Below are the code and all the weights of a small trained network. Each question names an input and a class and asks about switching units off, where a switched-off unit gives its printed mean instead of its output.

import numpy as np


def w(rows, s, z=0):
    codes = np.array(rows[::2]) - 128.0
    scale = np.full(codes.shape[1], s)
    scale[-1] = z or s
    return codes * scale


def norm(h):
    return h / np.sqrt((h * h).mean(-1, keepdims=True) + 1e-5)


def f(y):
    return np.maximum(y, 0)


def log_softmax(a):
    a = a - a.max(-1, keepdims=True)
    return a - np.log(np.exp(a).sum(-1, keepdims=True))


def net(x, mask):
    res = np.array(x, float).reshape(1, 8) / 4 @ E
    u = 0
    for l in range(4):
        y = f(norm(res) @ A[l][:, :-1].T + A[l][:, -1])
        res = res + np.where(mask[u : u + 6], y, B[l][:, -1]) @ B[l][:, :-1]
        u += 6
    return log_softmax(norm(res)[-1] @ U[:, :-1].T + U[:, -1])


A, B = {}, {}
E = w([
[37,86,166],'x0',
[38,127,139],'x1',
[164,149,117],'x2',
[39,160,2],'x3',
[136,245,100],'x4',
[207,59,120],'x5',
[85,95,99],'x6',
[94,143,167],'x7',
],0.0071)
A[0] = w([
[149,247,201,95],'L0N0',
[53,107,101,169],'L0N1',
[147,165,142,2],'L0N2',
[56,104,111,139],'L0N3',
[155,67,146,172],'L0N4',
[155,87,188,151],'L0N5',
],0.016,0.0059)
B[0] = w([
[157,251,1,254],'L0N0',
[82,203,221,244],'L0N1',
[106,192,87,136],'L0N2',
[89,176,215,225],'L0N3',
[219,177,151,229],'L0N4',
[233,65,192,240],'L0N5',
],0.0086,0.0063)
A[1] = w([
[191,131,186,132],'L1N0',
[103,214,78,29],'L1N1',
[254,144,87,217],'L1N2',
[144,208,124,3],'L1N3',
[167,122,168,67],'L1N4',
[139,199,93,147],'L1N5',
],0.0089,0.0048)
B[1] = w([
[126,254,183,186],'L1N0',
[209,134,144,163],'L1N1',
[118,244,221,254],'L1N2',
[172,239,70,146],'L1N3',
[192,149,185,148],'L1N4',
[188,212,153,188],'L1N5',
],0.0068,0.0084)
A[2] = w([
[88,143,94,5],'L2N0',
[177,210,146,183],'L2N1',
[186,232,162,144],'L2N2',
[123,39,64,84],'L2N3',
[67,11,32,2],'L2N4',
[113,66,162,78],'L2N5',
],0.012,0.0098)
B[2] = w([
[104,41,182,128],'L2N0',
[122,44,114,250],'L2N1',
[87,58,87,252],'L2N2',
[248,126,134,128],'L2N3',
[225,76,210,128],'L2N4',
[85,122,35,128],'L2N5',
],0.012,0.015)
A[3] = w([
[177,223,97,1],'L3N0',
[194,30,90,94],'L3N1',
[121,253,65,62],'L3N2',
[196,211,140,51],'L3N3',
[142,89,123,128],'L3N4',
[201,183,193,86],'L3N5',
],0.0073,0.0096)
B[3] = w([
[12,53,182,130],'L3N0',
[91,87,167,251],'L3N1',
[233,127,76,205],'L3N2',
[164,161,78,144],'L3N3',
[90,108,133,198],'L3N4',
[217,142,165,187],'L3N5',
],0.011,0.0021)
U = w([
[251,80,197,125],'0',
[189,56,214,22],'1',
[156,213,9,254],'2',
[113,38,216,57],'3',
[29,211,200,249],'4',
[92,49,37,80],'5',
],0.011,0.004)

Each question gives the input, the list of numbers given to net, and the class t.
The units are the neurons (one row each of A and B). Each row of codes is followed by its name. A weight is (code - 128) times the scale printed after its matrix; where a second scale follows, it is the last column's (A, B and U).
mask holds one flag per neuron, layer by layer. A switched-off neuron (its flag False) gives its mean, the last column of its row in B, instead of its output. The means were averaged over made-up inputs and are rounded, as every weight is.
A unit's drop is (log p(t) with every unit on - log p(t) with that unit switched off) / (log p(t) with every unit on - log p(t) with every unit switched off).
The circuit of an input: a set's keep is (log p(t) with only the set's units on - log p(t) with every unit switched off) / (log p(t) with every unit on - log p(t) with every unit switched off). Starting from the 12 units with the biggest drops (on a tie, the unit counted first), units are removed one at a time, each time the one whose removal leaves the highest keep (on an exact tie, the one counted first), for as long as the keep stays at least 0.8.
units of the circuit, in order: the units of the circuit, biggest drop first
unit that matters most: the unit with the biggest drop
top k neurons: the k neurons with the biggest drops, biggest first
top k neurons in layer l: the k neurons of layer l with the biggest drops, biggest first
drop of u: that unit's drop, to one decimal
input [3,0,7,8,8,4,5,-1], class 5: unit that matters most	L0N0
input [-2,0,7,3,-6,0,8,-2], class 4: units of the circuit, in order	(L0N1 L0N5)
input [-5,7,5,6,3,2,5,5], class 4: top 2 neurons in layer 0	(L0N0 L0N1)
input [7,3,2,-8,8,-7,8,8], class 2: units of the circuit, in order	(L0N0 L1N3)
input [-7,-2,-3,2,-1,5,4,-4], class 5: units of the circuit, in order	(L0N5 L2N2)
input [-6,-1,-2,-1,6,-2,8,-7], class 5: top 2 neurons in layer 2	(L2N1 L2N2)
input [-2,5,2,4,8,-7,1,6], class 2: units of the circuit, in order	(L0N0 L3N2)
input [-7,1,8,3,-5,-3,-6,-6], class 5: top 2 neurons	(L0N5 L2N2)
input [-1,-4,-4,7,3,-2,2,-4], class 5: top 2 neurons	(L0N0 L1N2)
input [6,-4,-3,6,8,1,5,0], class 4: top 2 neurons	(L0N0 L0N1)
input [-5,5,-2,0,1,1,3,-3], class 5: top 2 neurons	(L0N5 L1N2)
input [-8,3,6,8,-3,6,-5,-8], class 5: top 2 neurons in layer 0	(L0N0 L0N5)
input [-3,7,7,8,-1,-1,-7,-8], class 5: top 2 neurons	(L0N0 L1N2)
input [3,3,3,2,-7,-6,1,-5], class 4: top neuron in layer 0	(L0N5)
input [-5,0,-4,4,-2,-3,-5,-4], class 5: drop of L0N5	0.2
input [3,-1,-4,-5,3,-7,-4,-6], class 2: drop of L0N0	1.1
input [1,1,2,5,1,4,8,-3], class 4: drop of L0N3	0.1
input [1,4,6,4,-6,-2,-6,1], class 4: top 2 neurons in layer 2	(L2N1 L2N2)
